Each row comes from the steps of one walk. Every step used is in the known rows, and no mark comes twice. Write the walk behind each row, first mark first.
Known rows:
y-v-z-x-m-r-u-f-t: [-240   35   39  -40  -15 -218  -71 -178  389  -45  137 -129  172 -162
   52 -206   66   96 -337 -116 -334  -68  -51    6  105  162   79  261
  167 -144 -280   72   91 -155  -49  111   17  -93  -96  234   -3  -62
 -256   35   60  149]
f-t-r-u-w-x-m: [-196  223 -198 -219  -55  -58  -64  232  -17  -20  147 -303  127  -34
 -192  -55   47 -374 -255 -155 -235 -149   16  264  -53 -115   15   29
 -173 -130 -244  -72  150 -211 -303   18 -115 -145   25   76 -145   47
 -192 -176  147   68]
b-m-r-u-w-f-t: [-161  111 -144 -208   72  116 -221  144 -216 -233  466  -10  214  265
 -131   -8 -144   -1 -196  -40 -229 -236  158   39 -107  288  216  301
   46   91 -125    5  -78   50 -147  155   38  160  156 -109  -83   94
  -72 -138 -261  104]
y-u-w-x: [-233  339 -385 -128  -80  111   18  111   60  219  300  -85  104  100
 -148  275   11  -60  -75   90  -72   -7  178   47  -25 -118  224  -17
   44  -22  -83 -182 -199   -7 -377   68  -18 -149  145  -94 -104  139
  -22 -110 -108  164]
m-x-r-u-t: [-181  246 -242 -268  103  142  -39 -115  204  193  569 -103   24 -143
   43  258 -157  146  -10   -6 -157 -218   -5  -11  -36  160   -4  245
  385 -154   56   91   -7 -176 -280  170 -105   22  152  -66 -165  109
 -280 -174  -75   29]
w-x-t-u: [  11    7 -501 -328 -194  193  123  -62    0   83  205  -47   24   54
 -221  343  112 -244  -72   56  -38   36  153  239  -43 -288  106  102
  -92 -137 -112  113   15 -144 -425   88  -18 -129  100  -28 -307   -1
  -78 -131 -350 -136]
r-u-t-f-y-v: [-179  189 -220 -154   16  -10  -28   30   95  -48   59  -91  -76 -127
    0 -168  104  106   42    2  -93  -27 -219  -11  -94   53  -38   88
 -104   14  -13  204 -176  -84 -154   37   75  -18  208  108  -47    6
 -243  -88  -25 -160]
b-f-t-r: [ -38 -166   -7 -147   45  248   75   61  118 -348   93 -122   76 -156
  -56   70   60 -359 -247 -142 -230 -128   85  325  -96   11  150  127
 -222  -63   32  179 -109   19 -128  224 -162 -114   54   34 -272  -67
 -137 -182 -135 -311]
v-y-u-f-t: [-171  -72 -144  -92 -149  105 -143   25  202    2  -11    8   55   15
   58   35   28  -81 -303   93 -166  -20  128  163  180  197  115   19
 -225 -352 -135  228 -188   47   27  116   32 -116  203  -61  -25  -39
  -76 -202 -236   36]
u-f-y-v-z-x-t: [-237  -77  -68  -84  -32  -16  150 -263  372 -245    0 -101   74   -1
   -2  370   85  -53 -148 -165 -118   38  -60   70   58  -22   63  204
 -139 -252 -110  289   19  -90 -141  316   97  -59  226   39 -175  -71
 -287   91 -238  -54]
z-b-v-y-u-w-x-r: [-309  131 -358   73   26  147   27 -101   65  181   67  -39  238  -17
   66  357   86  -19  -79   14   -8 -114   29 -161   69   84  195 -113
  180 -135 -232 -282  -43   33 -290 -204   -2   -7   49 -374 -165  199
   69    0 -112 -113]
m-f-y-v-z-x-u-w: [-268  -32  -93  -42   86   22  173   78  396  -73  158 -195  249   75
 -123  174  134   98  -22 -204 -118   48   76 -117   75  186  -36   52
   39 -267 -112  -52  -24  -56  -59  125  150   76  150 -136 -270   31
 -307  212  -18  125]
w-u-t-f-y-v-z-m-x: [ -92   29 -183 -171  -90 -136  228 -554  239 -137  103  -62  -63 -220
   43  -77  295  256   31    8 -128 -211  -31 -222  -48  174  -33   -8
   24 -200 -123   51    6   88  -84  122  -23 -239  126  176 -182   47
  -69  170  -48    4]
y-v-z-x-r-u-t: [-312  277  -25  -98   52   56   99 -170  349   98  289 -156   61 -215
   95   58   40  143  -56  -34 -160 -116 -271 -256  -30  -82  133  233
  412   55 -105  -14   55 -141 -152   66  -99  -53   56   20 -109   83
 -248    4    6    5]
u-f-y-v-z-r: [-221  -84  -73   -2  -81  -59  171 -168  412 -121  -13 -113  196   27
   -9  269   99   -6 -166  -41   46    5  -32   62  176  203  188  210
   23 -141   29  259 -131  -14  -89  219   97  -22  155  114   -2  -52
 -272  148 -214 -128]
b-m-x-t-f-y-v-z-r-u: [ -62  216 -200  -91   36  -96  117 -289  116   88   23 -195  100 -100
   17 -130   89  274 -114 -174  -72   50  -77  -76   10  120 -177  511
  260   56 -200  103   32   46  -87  175  -40   62  -35  325 -210  -30
 -166  147 -232  -88]
w-y-u-f-t-r: [-152  -36  -81 -106 -237  -43  -38  -70  205 -160  164  -86   71  -42
  145  -81   26 -262 -264  164 -101 -134   42  405  205   68  244  -39
 -298 -230 -121  162   78  -19 -165   96 -115  -81   87   18    1   54
  -37 -203 -233  -20]
x-r-u-f-t: [-247   22 -166 -196   23  167 -153  181  206  -29  175 -114  193  -71
   34  104 -136 -128 -165  -31 -246 -178   -5  305   12   84  215  162
  120 -130  -34  205  -75 -227 -115   98  -25  -10  190    8  -86  -14
 -313 -152 -113  -68]
b-v-y-u-t-r: [-149  -19 -266  -22  -85  200   11 -348   63  -54   78   20  -18  -43
   32   43  124 -211 -203   16    3  -50  -87   12  -31  146   83   23
  -72 -103  -67   43 -200   -6 -136  -43 -169 -105   50 -210  -83   79
   17  -94 -153 -222]
w-x-t-f-y-v-z-m-r-u: [   3  159 -349  -84 -233 -200  272 -258  237  -67 -167 -189   59  -47
   49   -7  194   68 -207  -47  -45   34    8  110   77  -88    7  100
  158  -43 -381   55  106 -123 -217   43  180  -15   46  283 -368   44
 -208   84    4  -50]
f-y-u-w-x-m-b-v: [-232  160 -380 -113  -37   65   54 -164  -82  131   20 -175  194   40
 -204  254   70  -64 -175 -169  -42  174  235  -61  -19    8  -78 -142
  -74 -253 -101 -151 -279  107 -361  150  -23   24   57 -146 -200   86
 -123  185 -123   84]
z-r-u-w-x-t: [-259  356 -317 -295 -184  160  -19  234  -50  187  267 -185  217   11
 -120  488 -132 -153  -61   45  -40  -93  -24   13   52 -142   90  243
  348  -56 -109   87   17 -163 -305 -103  105  -34  409 -151 -151  140
 -175 -107 -108  140]
t-u-f-y-v: [ -51 -129 -427 -178   43  -11   34 -113  242 -121   53   49   75    2
 -191  -29  178  -61   33   93  -21   -6   73  198   16  139  130  163
 -308 -176   -6  132 -170  -86 -180  217   16   34   33  143   -1 -132
 -195  107 -335 -202]
z-m-b-y-u: [ -16  239  -63 -106 -253  428    6 -300   59 -102    0  -96   73 -336
   61  147  151   17 -192  363 -152  -88  417 -359    7  146  -99   36
  247 -286  116   35 -312  116 -192   45   38   -2  154   -5 -529  -38
 -190   -8 -314  -90]
b-m-f-t-u-w-y-v-z: [ -60  -16   60  -73    2   -4  -40  -29   46 -192  149  -32  159  360
  -34 -224  128  108  -51   -1  -94 -103  169   -4  -65  291  100  295
 -258   80 -166  -56   69  222   -7  123 -193   63  -71  -45 -163   13
   72  107 -482   61]
u-f-y-v-z-b: [-262    3  -34   84   58  -18  109 -157  384 -185  -11  -64  113  -19
   10  146  181   68  -64  -20  -38  -38  -47  -20   93  233  166   94
 -127 -190    6  167 -115   99 -148  175  150  -52  152   58  -64 -129
 -213   63 -221 -181]
y-v-z-m-r-u-t-f: [ -87  256  -41  -10  -59   -7  107 -364  361 -109   47  -51  -21 -153
  157 -273  128  236 -112  109 -150 -209  -97 -152  -38  201  104  270
  297  138 -146   12  -26  -27  -39  -40   52 -100  -11  311 -169   -6
 -143   29   36  -19]
r-u-t-f-y: [-171  128 -246 -236    9  136  -16   56  -23  -76   85 -102  -57  -86
  -53  -48   35   -5   -3   -4 -121  -87 -116   48  -98   59  -64   43
  -81  -60  114  255 -235 -103 -169   58  103  -74  330   94 -108   -8
 -273 -139 -115 -126]
r-u-f-y-v-z-x: [-301  175 -183  -92   38 -169   41   19  233 -157   77 -133  100  -90
  -35  -81   87   54  -72  -18 -159   40 -144  -35   33   87   23  180
   90 -117  -19  188 -182 -154 -101  158  139  -31  254  139    8  -67
 -318   64 -157   28]
m-b-y-v-z-r-u-w-x-t: [-258  622   94 -148 -239   80   73   22  188  119  -60 -168  226   83
  -50  276   31   96 -115   42   87   55   48 -305  144  -14  -69  264
  415  -23 -135   65   51   17 -229   -6   56   67   35 -232 -367   51
 -113   53 -276   84]
f-t-u-w: [   9  121 -176 -359  139  263  -99  223   -6  -67  391 -111   71   31
 -388  173   19 -181 -129  -22  -92 -227  161   87  -93  -31  119  186
 -316 -164  -55   10 -165   91 -104  251   -4 -175  187    4 -162   20
  -34  -95 -260  -34]
x-r-u-t-f: [-243  101 -251 -203   43  281   -1  -15  184   85  107  -70   82 -112
   98   76  -96  -27   -1   -8 -192 -229 -142  153  -90    3  144  135
  252   59   42   90  -26 -269 -198  -42  -78  -29  100   70 -154   53
 -273 -143  -50 -148]
r-u-t-f-y-v-z-x-m-b: [-289  213  -10 -176   32  -14   78 -223  203    7 -140 -171   12 -282
   43 -241   86  154  -76 -144 -259   12 -167 -245  -20   29 -263  115
   53 -154 -103   88   19  -85 -136   30    3  -50   16  220 -131  -77
 -297  115    0   80]
r-u-t-f-y-v-z: [-211  278 -121 -111   43  -33   96  -53  179  -41   -9 -139  -69  -46
  -25 -284  127  162  -31  -75  -59  -13 -276  -29  -62   54  -20  120
   18  111    2  182 -185  -23  -66   71   59 -108  144  199  -69  -33
 -220  -27  -64 -107]
w-u-t-f: [-187 -113 -245 -264 -126  225   12 -182   39  -88  173   90   14  -68
  -31  151  145  -83   84   89 -180 -235  -41   30 -152   34  203  -44
  -71 -128   70  150 -101  -29 -196  -22  -38 -302  220  -16  -76   27
   -8 -101 -193 -121]
u-t-f-y-v-z-b-m-r: [-119  -50   76   88   62   64  102 -429  242  -89  -10   -6   36  -36
  137  -30  206  256  -56  -74  -51 -189  -18 -258    1  306   76  176
  -83  -15 -114   -3   68  204 -180  130   15   23  -58  122 -131  -34
 -112   76 -114 -196]
w-x-t-r-u-f-y-v: [-189  108 -390 -126 -225 -223   97  -19  229 -105  -73 -132   46   14
   -9  101  130 -275  -64  -58  -37  103 -108  379   49 -148   70   82
 -214 -150 -320  179  208 -301 -417   65  -12   49  100   -5 -130  -28
 -267  -74  -20 -110]
t-r-u-w-y-v-z: [-285  578 -138  -76   53 -111  130   85  194 -120  214 -202  125  166
  -45 -164   46 -156    7   57   31 -195 -335  102  -22    0  211  242
  192  164  -83 -150  127  -52 -129   -5  -72   -8   14  116  -58  104
  -34  -79 -109  -10]

Which walk is each row?
[-257  103 -293 -123  167  -53   30  -80  -33  -82  457 -119  176  236
 -132   -8   31  224   23 -247 -169    4  151  -78  -50  196  -37  196
   30   -8  -77  -88   62    5 -237  239   13  258  -98 -159 -166  107
  -84   57 -203   51]	b-m-x-u-w-f-y-v
[ -46  129 -152 -165 -167 -156  185 -558  312 -197  158  -30  -23   60
  174  -58   94  148  -57  151  -75 -140   24  114  127  103   25  293
   54 -107 -150  157  267   -7  -97  113  -53  -27  -28  149 -238    7
   21   50 -457   48]	w-y-v-z-m-x-t-u-f
[-199  -53 -174   69   13  259  -37 -298   76  -11  -61   82  -12 -226
  146   -1  169   54  -98   67  -90 -124  -70 -168   10  221   34  -61
 -115 -130  -88   30 -192  111 -133 -246   39 -181   90 -176 -109   27
   87  -92 -177 -277]	z-b-v-y-u-t-f
[-296  403  -35 -197  243  321   68  -45  132  -83  247 -134  268  -26
 -134  387 -162  -56  -73 -166  -89 -118  -18 -285 -141   27   47  305
  421  -56   28 -123 -202    5 -151  108   -7  -42  113 -155 -244  100
  -73  179 -284   35]	m-b-v-z-x-r-u-w
[-238  -91    0 -153   68  238  293 -312  123 -155  -97 -206  205 -164
  -63  234   66  -73 -243 -250 -296   56  148 -167   -9   10 -152   89
  207 -276  147   72 -134   68 -137  283  -33  -53   37  142 -384 -116
 -292  173 -279   -6]	v-z-x-m-b-f-y
[-173   33   44   76 -134  160 -111 -103  259  -97  -55  -71  112 -370
   69 -155  242 -135 -281  197 -163 -206  163   55  199  231   90  -86
 -188 -270 -108   56  -19  -23 -222  -63  -42 -130   -4  -76 -225 -122
 -177 -177 -107 -231]	z-b-y-u-f-t-r
[-305  253   80 -161    9   -1  -77   20   48 -163  -90 -166  197  -47
  101 -252  -48 -136  -93 -128 -314  -78  -44  126  -17   90  -79  130
  -55 -102 -168  -40  223   53 -127   -3 -219  163 -148  -18 -180  -26
  -78  -35  -67   73]	x-m-b-f-t-r-u-w-y-v
[-150   51  -35 -182   -5  352  113 -208  182 -114  -43  -22   30 -262
   25   65    1 -130  -60  -17 -119    9  151   -8   15  145  -47   19
 -148 -274   52   88 -171  200 -242  244 -193  109  118 -115 -229 -124
 -208    8 -166  -73]	m-b-f-y-u-t-r
[-180  351  -57  130   98   47  -47 -137  170   81  253  -51  165  -95
   51 -255  182  287  -47  133 -102 -101 -106 -334  -33  274  203  364
  431  118 -130 -150  -93  227 -136  -12   46   59  -59  153  -81  -73
  -73   -7 -155 -127]	y-v-z-b-m-r-u
[-299  219  -45  -95 -166 -198  132 -210  315 -245   77 -124   75    3
  214  -61   45 -149  -86   55 -111  -88 -327  188  124  -94  137  246
   89  -42 -209  161  353 -203 -146   -2  -49  -11   61   74  -87   41
  -95  -72 -243    2]	w-y-v-z-x-t-r-u-f
[-130  -29 -387 -109 -151   60  152   -5  284   -4  -15 -115  137   82
 -113  296   74 -228 -107  -68  -19   45  180  343   82   91   34  -57
 -277 -306 -311  -48   50 -100 -331   86  -59   53  224 -153 -319   25
 -288   52  -23  107]	m-f-y-u-w-x-t-r
[-239  166  126  -84 -234 -236    0   43  228 -104  175 -182  163   34
  170 -117   24   53 -230  105   -2  -69 -198   85  261  121  203  193
  122  -16  -95  304   67   43   27   13   51  -36  153   37   71   91
  -55  -71 -271   17]	w-y-v-z-r-u-f-t
[-109  144 -244  -51   22 -105  247   15  301    7 -145 -231  156 -174
  -75 -134  181   82 -141  -58   56   31 -233   34  102   46   49  197
  165   60  -66  110 -204  -38   -3   46  158  -64   46  414  -86    1
 -238  152  -72 -255]	t-f-y-v-z-r-u
[-131   88 -465 -344   89  160  128  -85   62 -170  202  -18   65  170
 -333  233   20  -96    0 -120   -5  -66  -89  236  -41 -107  125  173
 -262  -33 -228   67   41  -26 -176  184   51  109  156 -112 -252   23
 -113   53 -329  -78]	x-t-u-w-f-y-v
